Below are the code and all the weights of a small trained network. Each question names an input and a class and asks about switching units off, where a switched-off unit gives its printed mean instead of its output.

import numpy as np


def w(rows, s, z=0):
    codes = np.array(rows[::2]) - 128.0
    scale = np.full(codes.shape[1], s)
    scale[-1] = z or s
    return codes * scale


def f(y):
    return np.maximum(y, 0)


def log_softmax(a):
    a = a - a.max(-1, keepdims=True)
    return a - np.log(np.exp(a).sum(-1, keepdims=True))


def net(x, mask):
    res = np.array(x, float).reshape(1, 8) / 4 @ E
    y = f(res @ A[0][:, :-1].T + A[0][:, -1])
    res = res + np.where(mask, y, B[0][:, -1]) @ B[0][:, :-1]
    return log_softmax(res[-1] @ U[:, :-1].T + U[:, -1])


A, B = {}, {}
E = w([
[148,58,154,69,185,69,94,150,135,91],'x0',
[134,119,126,127,124,135,129,124,123,126],'x1',
[81,87,203,180,141,127,218,106,141,136],'x2',
[124,129,128,132,140,136,118,126,132,126],'x3',
[122,119,128,124,123,136,117,118,135,126],'x4',
[188,119,159,135,99,158,117,205,247,133],'x5',
[122,117,122,116,129,141,131,121,137,136],'x6',
[129,131,128,125,127,125,137,132,125,127],'x7',
],0.013)
A[0] = w([
[116,176,2,64,143,100,77,84,59,122,221],'N0',
[68,103,154,189,144,112,172,44,68,155,149],'N1',
[94,189,106,216,76,177,178,55,101,141,186],'N2',
[142,93,244,180,116,160,171,175,206,144,59],'N3',
[215,159,98,96,86,163,78,200,169,119,121],'N4',
[201,166,93,127,68,169,85,174,145,119,129],'N5',
[179,103,128,45,156,94,50,171,154,88,127],'N6',
[127,89,214,162,125,157,168,166,198,142,90],'N7',
[108,210,108,184,82,194,138,101,134,177,245],'N8',
[195,96,122,64,127,105,62,198,163,90,131],'N9',
[52,102,161,186,145,124,167,69,75,107,179],'N10',
[124,189,87,181,87,217,143,144,121,147,254],'N11',
[124,72,151,100,165,57,132,135,105,97,168],'N12',
[155,37,189,46,210,49,96,158,108,103,169],'N13',
],0.007,0.0044)
B[0] = w([
[192,109,52,164,132,57,73,95,120,135,246],'N0',
[111,150,175,104,148,146,175,76,129,125,222],'N1',
[153,181,144,100,149,153,166,102,108,166,240],'N2',
[192,117,58,164,106,60,106,93,119,131,218],'N3',
[108,156,162,87,124,192,141,158,140,149,209],'N4',
[102,140,141,127,102,158,106,152,144,173,196],'N5',
[177,153,145,87,160,134,147,112,134,144,208],'N6',
[169,128,84,151,126,81,112,90,106,134,204],'N7',
[144,182,130,130,96,144,113,141,100,224,237],'N8',
[163,159,151,63,159,138,161,129,151,157,211],'N9',
[115,135,160,117,163,128,154,69,122,117,219],'N10',
[122,156,100,147,86,162,110,153,105,202,229],'N11',
[122,99,133,132,166,97,140,129,150,78,191],'N12',
[106,95,150,112,251,98,144,65,167,59,237],'N13',
],0.011,0.012)
U = w([
[166,132,52,205,88,100,108,104,83,154,255],'0',
[137,165,220,77,164,170,188,113,138,136,162],'1',
[172,67,69,143,156,55,100,114,164,79,129],'2',
[1,67,208,144,161,118,169,110,142,59,8],'3',
[106,138,152,131,81,195,101,238,153,152,39],'4',
],0.0096,0.0015)

Each question gives the input, the list of numbers given to net, and the class t.
The units are the neurons (one row each of A and B). Each row of codes is followed by its name. A weight is (code - 128) times the scale printed after its matrix; where a second scale follows, it is the last column's (A, B and U).
mask holds one flag per neuron, in row order. A switched-off neuron (its flag False) gives its mean, the last column of its row in B, instead of its output. The means were averaged over made-up inputs and are rounded, as every weight is.
A unit's drop is (log p(t) with every unit on - log p(t) with that unit switched off) / (log p(t) with every unit on - log p(t) with every unit switched off).
unit that matters most: the unit with the biggest drop
top k neurons: the k neurons with the biggest drops, biggest first
drop of u: that unit's drop, to one decimal
input [-4,-4,1,2,8,5,-1,-4], class 0: unit that matters most -> N3
input [-7,-5,2,0,-4,-5,-2,-5], class 1: top 3 neurons -> N1; N2; N3
input [-5,3,0,6,3,1,8,5], class 4: top 3 neurons -> N0; N3; N13
input [1,-1,4,6,-8,7,-7,-8], class 2: top 3 neurons -> N8; N11; N2
input [1,-7,1,6,-3,-8,3,8], class 3: top 2 neurons -> N1; N3
input [-6,3,0,-4,8,6,6,1], class 4: top 3 neurons -> N0; N4; N5
input [5,-3,8,-4,-7,1,-2,-6], class 2: top 3 neurons -> N3; N7; N4
input [0,5,1,-5,7,2,-2,-4], class 0: top 2 neurons -> N13; N1
input [2,3,0,3,8,-6,3,6], class 2: top 2 neurons -> N0; N4
input [7,7,7,-5,-8,3,-1,-1], class 2: drop of N3 -> 0.1
input [-3,6,-7,-7,4,5,-6,2], class 4: drop of N13 -> 0.0
input [-4,4,0,-6,-4,2,7,-8], class 4: drop of N0 -> 0.4
